-14  2  -12  -2
-50  -75  -58  -60
9  33  30  29
->
9  33  30  29
-14  2  -12  -2
-50  -75  -58  -60

11  4  34  54  33  -23  68  -31  10  -72  -5  42
-3  53  -51  38  -1  -18  20  40  -51  11  -20  48
->
-3  53  -51  38  -1  -18  20  40  -51  11  -20  48
11  4  34  54  33  -23  68  -31  10  -72  -5  42

-4  -11  67  -18  -10  27  1  -7  3  4  -19  -1  13  1
3  4  -2  32  36  -7  -7  1  -41  22  -2  12  1  -35
->
3  4  -2  32  36  -7  -7  1  -41  22  -2  12  1  -35
-4  -11  67  -18  -10  27  1  -7  3  4  -19  -1  13  1

8  -3  29  -7  -13  -34  -39  34  43  30  -34  -65  18
-10  1  40  -11  -10  -33  -39  16  46  10  -27  -44  18
->
-10  1  40  -11  -10  -33  -39  16  46  10  -27  -44  18
8  -3  29  -7  -13  -34  -39  34  43  30  -34  -65  18

8  -40  67  51  7  -36  -32  -31  -26  1  -63
-55  18  -31  8  92  9  -41  -27  -32  -12  32
->
-55  18  -31  8  92  9  -41  -27  -32  -12  32
8  -40  67  51  7  -36  -32  -31  -26  1  -63

28  50  52
23  33  12
0  -12  -19
38  64  72
->
38  64  72
28  50  52
23  33  12
0  -12  -19

29  -51  78  -7  50  61  57  53  -14
10  -42  72  -5  30  56  40  49  -14
->
10  -42  72  -5  30  56  40  49  -14
29  -51  78  -7  50  61  57  53  -14
---
-22  -38  -65  -30  -6  42  20  30  37  21  -33  -26  -65
6  3  -38  -21  23  -19  19  24  57  64  91  79  72
->
-22  6
-38  3
-65  -38
-30  -21
-6  23
42  -19
20  19
30  24
37  57
21  64
-33  91
-26  79
-65  72

-16  -34  -27  -7  -41  24  5  -21  2  27
-16  -50  -35  21  -31  -56  -19  -19  -56  91
-7  -31  -15  51  -13  -19  -5  -26  -18  37
8  -31  -5  13  -35  16  -29  -64  -40  46
5  -15  -25  12  -9  -6  19  -11  6  17
-12  -29  -8  44  -25  -36  -20  -20  -51  45
9  -44  -40  6  -20  -39  -27  -34  -34  88
->
-16  -16  -7  8  5  -12  9
-34  -50  -31  -31  -15  -29  -44
-27  -35  -15  -5  -25  -8  -40
-7  21  51  13  12  44  6
-41  -31  -13  -35  -9  -25  -20
24  -56  -19  16  -6  -36  -39
5  -19  -5  -29  19  -20  -27
-21  -19  -26  -64  -11  -20  -34
2  -56  -18  -40  6  -51  -34
27  91  37  46  17  45  88

-18  -5  -55  91  57  -29  9
60  -78  24  -31  17  -6  -5
-25  -71  -62  -26  17  9  67
21  -10  -63  18  67  -32  16
-25  -53  -63  -31  19  7  68
13  -78  -14  34  42  -25  13
->
-18  60  -25  21  -25  13
-5  -78  -71  -10  -53  -78
-55  24  -62  -63  -63  -14
91  -31  -26  18  -31  34
57  17  17  67  19  42
-29  -6  9  -32  7  -25
9  -5  67  16  68  13

-76  37
-75  -84
30  15
->
-76  -75  30
37  -84  15

-19  11  56  34  35  -19
1  -28  -26  -19  -22  -11
-12  -22  -12  -41  1  7
-29  73  24  3  -2  -20
-8  -24  -65  -64  -40  -14
-42  -3  27  23  9  -22
10  -9  -22  -42  -44  -6
->
-19  1  -12  -29  -8  -42  10
11  -28  -22  73  -24  -3  -9
56  -26  -12  24  -65  27  -22
34  -19  -41  3  -64  23  -42
35  -22  1  -2  -40  9  -44
-19  -11  7  -20  -14  -22  -6

57  12  -59  -50  -64  9  39  50
-41  -20  54  56  64  -9  -23  -36
-55  -26  56  66  61  -14  -33  -46
->
57  -41  -55
12  -20  -26
-59  54  56
-50  56  66
-64  64  61
9  -9  -14
39  -23  -33
50  -36  -46

19  84  -30  -24  38  76
25  88  -38  -26  42  83
-10  -46  45  -7  -43  -42
-22  -58  58  -3  -51  -56
12  74  -27  -20  33  64
24  87  -36  -27  42  83
->
19  25  -10  -22  12  24
84  88  -46  -58  74  87
-30  -38  45  58  -27  -36
-24  -26  -7  -3  -20  -27
38  42  -43  -51  33  42
76  83  -42  -56  64  83

-5  2  35  18  1  -73
-21  28  40  33  -5  -28
-31  5  9  -14  -32  12
-48  -1  25  26  -8  -68
->
-5  -21  -31  -48
2  28  5  -1
35  40  9  25
18  33  -14  26
1  -5  -32  -8
-73  -28  12  -68

-15  -42
-20  -49
12  56
-21  -47
13  57
20  67
21  67
7  53
9  57
18  68
-14  -38
-23  -57
->
-15  -20  12  -21  13  20  21  7  9  18  -14  -23
-42  -49  56  -47  57  67  67  53  57  68  -38  -57
---
-23  -55
3  38
-26  -42
45  2
-4  15
-89  -21
6  32
->
-23  -55
-26  -42
-89  -21
45  2
-4  15
6  32
3  38

26  37  17  73  87  45  66  -27  45  -14  55  -32  -34  36  -55
35  42  24  76  65  65  69  -23  63  -9  46  -26  -30  39  -47
-37  -47  -26  -78  -59  -57  -51  14  -65  6  -50  18  26  -39  47
6  16  2  25  54  7  79  -13  31  -12  61  -19  -27  0  -44
24  34  15  61  73  42  79  -22  52  -12  60  -27  -33  26  -53
-39  -49  -28  -83  -61  -61  -45  16  -64  6  -46  19  25  -43  45
->
-39  -49  -28  -83  -61  -61  -45  16  -64  6  -46  19  25  -43  45
-37  -47  -26  -78  -59  -57  -51  14  -65  6  -50  18  26  -39  47
6  16  2  25  54  7  79  -13  31  -12  61  -19  -27  0  -44
24  34  15  61  73  42  79  -22  52  -12  60  -27  -33  26  -53
26  37  17  73  87  45  66  -27  45  -14  55  -32  -34  36  -55
35  42  24  76  65  65  69  -23  63  -9  46  -26  -30  39  -47

56  60  -56  -36
-74  -28  -33  -62
->
-74  -28  -33  -62
56  60  -56  -36

22  13  -79  -38  5  -68  11
20  8  -65  -46  -77  41  16
-13  -21  -55  -11  13  -33  44
-50  -2  63  -85  41  -4  13
->
-13  -21  -55  -11  13  -33  44
-50  -2  63  -85  41  -4  13
20  8  -65  -46  -77  41  16
22  13  -79  -38  5  -68  11

13  -57
-47  -3
-27  14
83  2
7  46
-16  18
74  -4
-9  -44
11  7
-1  31
-20  53
-65  8
->
13  -57
-9  -44
74  -4
-47  -3
83  2
11  7
-65  8
-27  14
-16  18
-1  31
7  46
-20  53

-13  -24  1  -36  12  -1  7  -33  -6
48  75  -55  60  -40  43  -37  86  39
-22  -51  53  -14  52  -36  63  -58  -62
4  56  -70  0  -60  60  -69  49  27
3  -40  61  4  50  -51  60  -35  -32
-5  28  -49  -10  -48  40  -50  27  8
8  -15  30  4  32  -27  35  -17  -9
-3  9  -23  -3  -20  22  -17  2  2
->
-22  -51  53  -14  52  -36  63  -58  -62
3  -40  61  4  50  -51  60  -35  -32
-13  -24  1  -36  12  -1  7  -33  -6
8  -15  30  4  32  -27  35  -17  -9
-3  9  -23  -3  -20  22  -17  2  2
-5  28  -49  -10  -48  40  -50  27  8
4  56  -70  0  -60  60  -69  49  27
48  75  -55  60  -40  43  -37  86  39
---
-34  -33  14  -16  -2  38  -42  -29  31  -10
21  17  -21  23  -40  5  -50  -3  -43  80
-34  6  22  8  -28  -6  62  -6  -34  1
-2  22  -49  -42  68  16  23  -26  16  21
40  15  -37  20  -43  -3  -61  0  -41  71
->
-34  6  22  8  -28  -6  62  -6  -34  1
-34  -33  14  -16  -2  38  -42  -29  31  -10
21  17  -21  23  -40  5  -50  -3  -43  80
40  15  -37  20  -43  -3  -61  0  -41  71
-2  22  -49  -42  68  16  23  -26  16  21

-13  -52  -1  19
56  50  -65  -56
-3  -9  6  5
-14  -1  -39  13
-24  -47  -35  29
-19  -30  -22  23
38  16  -9  -35
-43  3  -34  37
0  31  -32  -3
-16  -14  -11  16
60  9  -17  -53
->
-3  -9  6  5
-13  -52  -1  19
38  16  -9  -35
-16  -14  -11  16
60  9  -17  -53
-19  -30  -22  23
0  31  -32  -3
-43  3  -34  37
-24  -47  -35  29
-14  -1  -39  13
56  50  -65  -56

5  -8  10  1  9  17  10
-19  -52  -7  16  23  -80  3
-32  31  27  -37  15  -31  -14
30  31  -8  5  14  -41  -63
51  9  14  52  11  22  -37
-20  28  -2  -65  62  56  83
-11  12  7  -1  1  -27  10
->
-32  31  27  -37  15  -31  -14
51  9  14  52  11  22  -37
5  -8  10  1  9  17  10
-11  12  7  -1  1  -27  10
-20  28  -2  -65  62  56  83
-19  -52  -7  16  23  -80  3
30  31  -8  5  14  -41  -63

47  -70  -8  -8
-14  23  3  3
-11  33  -6  -6
-6  7  8  8
-27  49  4  4
->
-6  7  8  8
-27  49  4  4
-14  23  3  3
-11  33  -6  -6
47  -70  -8  -8

9  -14  -10
-3  35  -14
-40  -4  12
-4  -41  -6
-62  -55  -88
-19  -59  5
91  -35  -7
-8  7  -13
-64  -27  41
40  80  -26
->
-64  -27  41
-40  -4  12
-19  -59  5
-4  -41  -6
91  -35  -7
9  -14  -10
-8  7  -13
-3  35  -14
40  80  -26
-62  -55  -88

-30  -7  68
53  -11  -21
-30  -44  59
49  -36  -2
33  -11  32
2  -1  -32
-73  20  36
-4  31  34
->
-30  -7  68
-30  -44  59
-73  20  36
-4  31  34
33  -11  32
49  -36  -2
53  -11  -21
2  -1  -32
